Each row is followed by its group and then its class within the group.
[ 18.8  -6.8  -9.0   6.8  10.1 -23.6   0.2  10.1 -11.0  -1.9 -25.4   2.2
  14.4 -11.7 -14.2  -9.5   2.2   1.9 -11.8 -13.9  -7.1  -4.2   6.7   0.7
   3.3  11.2   2.5   3.3   0.0  -6.5  26.6 -23.5  -3.1   6.1 -15.1 -12.3
  24.9]
[50]/(51)
[  9.4   3.5 -14.8   7.3  13.1  -8.7   6.5  -1.0 -31.4  -9.6  -4.4  11.5
  -3.8   7.7  -6.2 -17.6  11.0 -16.4  -3.3   4.4 -17.1   8.1   3.5   1.6
  17.3  11.4  -5.8  32.6   4.7  24.4  18.8  -3.2  -3.9  -2.8 -15.5  -0.7
  19.2]
[49]/(78)
[ 25.9  10.3  -7.9  -0.4   8.4   4.3  10.0   4.6  -1.9  -7.0  -1.3   9.1
 -14.3   3.6  20.1  -6.2   4.8 -18.9   6.8   3.1 -17.1   6.5  -1.1 -10.1
   6.0  17.4  -1.0  24.7  21.7  11.6   9.7   3.9   0.8  -9.2 -28.3  -1.2
   5.7]
[49]/(59)
[  8.9  14.0  -4.0  15.4  -6.6  -9.8 -26.5   6.3  14.7  -5.6 -30.6  -6.3
  12.8   2.5 -12.6   8.3  -4.8  -2.1  -8.3  -8.1   4.8  -5.0  -2.7   3.9
  -8.1  -5.5 -10.9 -12.0 -16.1   2.4   9.4  10.0   0.6  21.2  24.6 -14.8
  10.2]
[47]/(58)
[ -0.7 -13.2  -7.0  -2.9  12.0 -10.6  -8.2  10.4  -8.6  -1.5 -21.3   1.3
   0.9  -7.2 -12.0 -10.9  -0.9  -3.9   3.0  -5.0  -4.1   1.9  -1.3   1.7
  13.6   2.0   0.9   1.4  -6.8  -3.0  16.0 -25.5   3.1  10.8 -10.5   0.5
   4.9]
[50]/(63)
[  3.8  14.9  -8.6   9.6  14.3 -19.4   7.1   6.2 -28.4  -7.5 -32.3   4.1
  -4.6   3.1  -1.1 -13.8  10.5  -8.4  -3.6  -3.2 -22.7   9.7   1.0 -25.9
   6.8   7.7   6.4  19.6   0.7  18.7  17.2 -10.6  -7.0 -12.3  -8.3  -2.3
   0.5]
[49]/(78)
[ -2.4  -1.7  -8.1  10.7 -16.0   0.4  -3.4   9.7 -39.5   6.8 -16.9  -1.0
   0.0  -7.9   5.1  -7.1   2.6   8.7   8.0  -3.4 -27.2   8.7  16.1 -41.6
   9.0   8.9  11.5   1.9  -3.5   0.8  -4.8 -28.3  -7.1 -27.1   0.1   7.7
 -25.2]
[48]/(61)
[ 14.5  21.9 -11.7  10.3   2.6  -5.9   8.9  14.4 -11.7 -11.9 -37.7   8.2
  11.4   1.2   8.3 -10.4   5.8 -16.0   1.7  -4.7  -8.9  10.4  -2.4 -16.3
   6.7   4.1  -4.7  19.4   5.2   1.1   4.3 -12.4  -3.2  -2.5 -26.8 -13.2
 -18.4]
[49]/(78)
[  6.8  -3.1  -2.6   4.7  -4.6   7.4 -38.7  16.9  13.2  -7.9 -19.9  -1.3
  14.4  -2.5   3.1  -1.9 -13.7 -11.4  -1.3  -7.6  17.7 -12.0  10.6   0.5
  -4.7 -10.0 -24.7  -6.1 -13.1  -3.6  -0.9 -11.4  -0.3  29.0  -1.1 -26.2
  -3.4]
[47]/(58)
[ -1.2   0.8   2.9   4.6 -15.6  -9.0 -47.6  11.1  19.5 -11.9 -18.1   5.2
  25.8   5.1 -10.6   5.5  -6.1   7.7  -5.0  -9.9   9.9  -9.0   6.2   5.1
 -16.4  -0.9 -24.7 -22.6 -13.9  -6.0  10.3  -7.6 -10.8  25.3  14.7  -4.7
 -10.7]
[47]/(84)
[  4.3   9.5 -18.5   5.0  11.5 -23.5  30.2   6.0 -26.0  -3.4 -14.1   0.4
  11.6   5.5   5.6 -23.3   9.2 -10.3  -9.0  -0.1 -25.2  16.3  -1.2 -24.2
   6.3 -13.4   9.7  28.0   4.6  -1.1   3.7 -10.6  -9.8   2.5 -25.1   0.1
  -8.5]
[49]/(78)
[ 13.7  10.4  11.1  17.1  -7.5  12.8 -36.9  18.3   6.9 -14.2 -31.3  -6.0
  10.4  -1.5   5.2  -5.2  -0.2  -8.5   7.4 -14.0  -9.5  -0.2  11.8  -9.2
   2.2   2.4 -20.8 -19.5 -12.9   1.6   9.3 -17.8  -6.3  10.7  -0.1 -22.3
 -15.2]
[47]/(70)
[ 16.3  -1.6  -2.8   0.4  11.9  -8.5  -5.4  21.1  -8.9  -7.0 -20.0   9.8
  11.3  -6.8 -10.2 -14.5   3.0  -8.7   1.0  -6.3  -6.1  -6.0  -2.9  -7.6
  15.8   7.7   1.5   7.5  12.7 -10.8  26.9 -23.3   1.8   9.4 -27.9 -20.9
   2.0]
[50]/(63)
[  0.8  10.6   4.1 -75.9  -3.5   8.4 -13.6  10.8  19.4 -14.0 -20.6  -6.7
  14.2  -3.9   8.2   1.9   0.9  -8.2   2.1  -8.4  -7.7  -4.8   7.0 -21.9
   5.1  -0.2  -5.5 -10.5 -11.4 -19.1  -7.5  -4.2  -5.3   9.1  -0.4 -10.1
 -16.8]
[47]/(70)
